Here is a tiny trained network, its code and every weight. The questions are about switching its units off for an input and a target symbol, where a switched-off unit gives its printed mean instead of its output.

import numpy as np


def w(rows, s, z=0):
    codes = np.array(rows[::2]) - 128.0
    scale = np.full(codes.shape[1], s)
    scale[-1] = z or s
    return codes * scale


def f(y):
    return np.maximum(y, 0)


def softmax(a):
    e = np.exp(a - a.max(-1, keepdims=True))
    return e / e.sum(-1, keepdims=True)


def log_softmax(a):
    a = a - a.max(-1, keepdims=True)
    return a - np.log(np.exp(a).sum(-1, keepdims=True))


def net(x, mask):
    ids = ['ΘΛΞΠΨαβγδεζμστφω'.index(c) for c in x.split()]
    T = len(ids)
    res = E[ids] + P[:T]
    u = 0
    for l in range(3):
        q, k, v = (res @ M[l].T for M in (Q, K, V))
        z = softmax(np.where(np.tri(T) > 0, q @ k.T / 3**0.5, -1e9)) @ v
        res = res + np.where(mask[u], z, O[l][:, -1]) @ O[l][:, :-1]
        u += 1
        y = f(res @ A[l][:, :-1].T + A[l][:, -1])
        res = res + np.where(mask[u : u + 4], y, B[l][:, -1]) @ B[l][:, :-1]
        u += 4
    return log_softmax(res[-1] @ U[:, :-1].T + U[:, -1])


Q, K, V, O, A, B = {}, {}, {}, {}, {}, {}
E = w([
[155,73,91],'Θ',
[91,165,173],'Λ',
[93,128,222],'Ξ',
[71,59,171],'Π',
[207,157,178],'Ψ',
[89,105,171],'α',
[131,118,117],'β',
[58,133,157],'γ',
[90,161,147],'δ',
[68,152,184],'ε',
[150,253,133],'ζ',
[111,107,117],'μ',
[100,183,120],'σ',
[150,184,67],'τ',
[47,164,154],'φ',
[87,141,176],'ω',
],0.021)
P = w([
[118,153,99],'0',
[90,119,7],'1',
[112,167,94],'2',
[178,129,169],'3',
[94,111,34],'4',
[105,162,102],'5',
[181,122,170],'6',
[96,108,45],'7',
[111,167,97],'8',
[183,123,168],'9',
[97,101,49],'10',
[108,166,100],'11',
[181,120,167],'12',
[96,98,49],'13',
],0.012)
Q[0] = w([
[132,90,59],'L0H0',
[254,149,247],'L0H0',
[135,153,55],'L0H0',
],0.0081)
K[0] = w([
[100,49,128],'L0H0',
[151,254,60],'L0H0',
[63,147,164],'L0H0',
],0.0099)
V[0] = w([
[144,194,122],'L0H0',
[181,253,202],'L0H0',
[201,134,118],'L0H0',
],0.0056)
O[0] = w([
[96,85,255,84],'L0H0',
[133,152,161,6],'L0H0',
[209,117,114,16],'L0H0',
],0.0056,0.0019)
A[0] = w([
[23,245,200,243],'L0N0',
[114,6,148,91],'L0N1',
[168,111,92,2],'L0N2',
[100,225,107,34],'L0N3',
],0.012,0.0058)
B[0] = w([
[179,211,29,250],'L0N0',
[35,156,101,190],'L0N1',
[13,202,95,132],'L0N2',
[76,159,2,160],'L0N3',
],0.0094,0.013)
Q[1] = w([
[153,123,3],'L1H0',
[160,84,3],'L1H0',
[63,100,229],'L1H0',
],0.0051)
K[1] = w([
[119,43,119],'L1H0',
[134,1,159],'L1H0',
[178,201,71],'L1H0',
],0.0077)
V[1] = w([
[56,2,210],'L1H0',
[219,193,63],'L1H0',
[154,239,116],'L1H0',
],0.0043)
O[1] = w([
[2,98,35,2],'L1H0',
[6,36,97,159],'L1H0',
[65,225,147,177],'L1H0',
],0.004,0.0044)
A[1] = w([
[141,10,101,152],'L1N0',
[63,135,115,116],'L1N1',
[188,61,119,4],'L1N2',
[173,149,79,172],'L1N3',
],0.014,0.0042)
B[1] = w([
[14,76,129,155],'L1N0',
[197,199,91,201],'L1N1',
[89,219,102,129],'L1N2',
[33,83,255,250],'L1N3',
],0.0089,0.017)
Q[2] = w([
[131,138,149],'L2H0',
[82,67,118],'L2H0',
[246,51,153],'L2H0',
],0.013)
K[2] = w([
[118,134,49],'L2H0',
[33,159,98],'L2H0',
[53,255,161],'L2H0',
],0.0096)
V[2] = w([
[55,2,202],'L2H0',
[244,16,100],'L2H0',
[38,77,204],'L2H0',
],0.0039)
O[2] = w([
[46,26,50,199],'L2H0',
[253,173,246,1],'L2H0',
[142,109,153,215],'L2H0',
],0.0037,0.0062)
A[2] = w([
[100,199,2,201],'L2N0',
[71,70,236,175],'L2N1',
[51,95,59,28],'L2N2',
[208,44,147,1],'L2N3',
],0.0077,0.0085)
B[2] = w([
[228,74,148,250],'L2N0',
[113,42,168,174],'L2N1',
[115,254,120,182],'L2N2',
[91,60,35,128],'L2N3',
],0.0098,0.019)
U = w([
[5,2,104,132],'Θ',
[124,143,140,84],'Λ',
[118,135,173,138],'Ξ',
[232,76,107,171],'Π',
[189,93,228,152],'Ψ',
[141,94,162,219],'α',
[94,76,96,131],'β',
[110,167,68,148],'γ',
[67,199,117,30],'δ',
[109,146,136,72],'ε',
[25,153,186,2],'ζ',
[132,30,144,233],'μ',
[115,197,115,53],'σ',
[49,131,66,125],'τ',
[122,220,128,30],'φ',
[82,137,141,93],'ω',
],0.009,0.0061)

Each question gives the input, a string of symbols that net reads in full, and the target symbol t.
The units are the heads (3 rows each of Q, K, V and O) and the neurons (one row each of A and B). Each row of codes is followed by its name. A weight is (code - 128) times the scale printed after its matrix; where a second scale follows, it is the last column's (O, A, B and U).
mask holds one flag per unit, layer by layer, with each layer's heads first. A switched-off unit (its flag False) gives its mean, the last column of its rows in O or B, instead of its output. The means were averaged over made-up inputs and are rounded, as every weight is.
A unit's drop is (log p(t) with every unit on - log p(t) with that unit switched off) / (log p(t) with every unit on - log p(t) with every unit switched off).
The circuit of an input: a set's keep is (log p(t) with only the set's units on - log p(t) with every unit switched off) / (log p(t) with every unit on - log p(t) with every unit switched off). Starting from the 12 units with the biggest drops (on a tie, the unit counted first), units are removed one at a time, each time the one whose removal leaves the highest keep (on an exact tie, the one counted first), for as long as the keep stays at least 0.8.
units of the circuit, in order: the units of the circuit, biggest drop first
k most important neurons: the k neurons with the biggest drops, biggest first
k most important neurons of layer l: the k neurons of layer l with the biggest drops, biggest first
drop of u: that unit's drop, to one decimal
input ζ μ φ Π μ Ξ Θ ζ τ ω Π Π, target Π: units of the circuit, in order -> (L1N3, L2N0, L1N1)
input Ψ β Ψ Ψ Π, target γ: units of the circuit, in order -> (L1N3, L1N1, L0N1)
input Θ Π Ξ Π Θ γ Θ ε Π β, target Θ: 2 most important neurons -> (L1N1, L2N0)
input Π τ Π β Π Π Ξ Π Π Θ, target Θ: units of the circuit, in order -> (L1N0, L0N0)
input Π Θ Θ Π, target Θ: units of the circuit, in order -> (L2N1, L2N0)
input Π Π Π Π Π, target γ: 2 most important neurons -> (L1N3, L0N0)
input ε φ τ ε ε ζ Θ, target Θ: most important neuron -> (L1N1)
input μ Θ Θ σ, target Θ: 2 most important neurons of layer 1 -> (L1N3, L1N1)
input Π Θ Θ α Ψ Ψ Π ω φ ζ β, target Θ: 2 most important neurons -> (L0N1, L1N0)
input ε φ δ φ ζ φ, target φ: 2 most important neurons -> (L1N3, L0N0)
input Λ Ξ φ Θ Θ τ Θ γ Π σ, target Θ: 2 most important neurons of layer 1 -> (L1N1, L1N3)
input ζ Π Π Π α, target Π: 3 most important neurons -> (L1N3, L2N0, L1N1)
input ζ Ψ ζ Π α, target Π: 2 most important neurons of layer 2 -> (L2N0, L2N2)
input Π α Π α Π Θ ζ Λ ζ, target ζ: most important neuron of layer 0 -> (L0N0)
input Π Π μ σ ω μ Θ Ψ Π, target Π: drop of L2N0 -> 0.3
input Θ Ψ Ξ φ σ Λ Π τ Π ε Θ Π τ, target Θ: drop of L1N1 -> 0.6
input Λ Π μ δ Θ Π Ξ Θ Π Π Θ Π τ, target Θ: drop of L1H0 -> 0.1
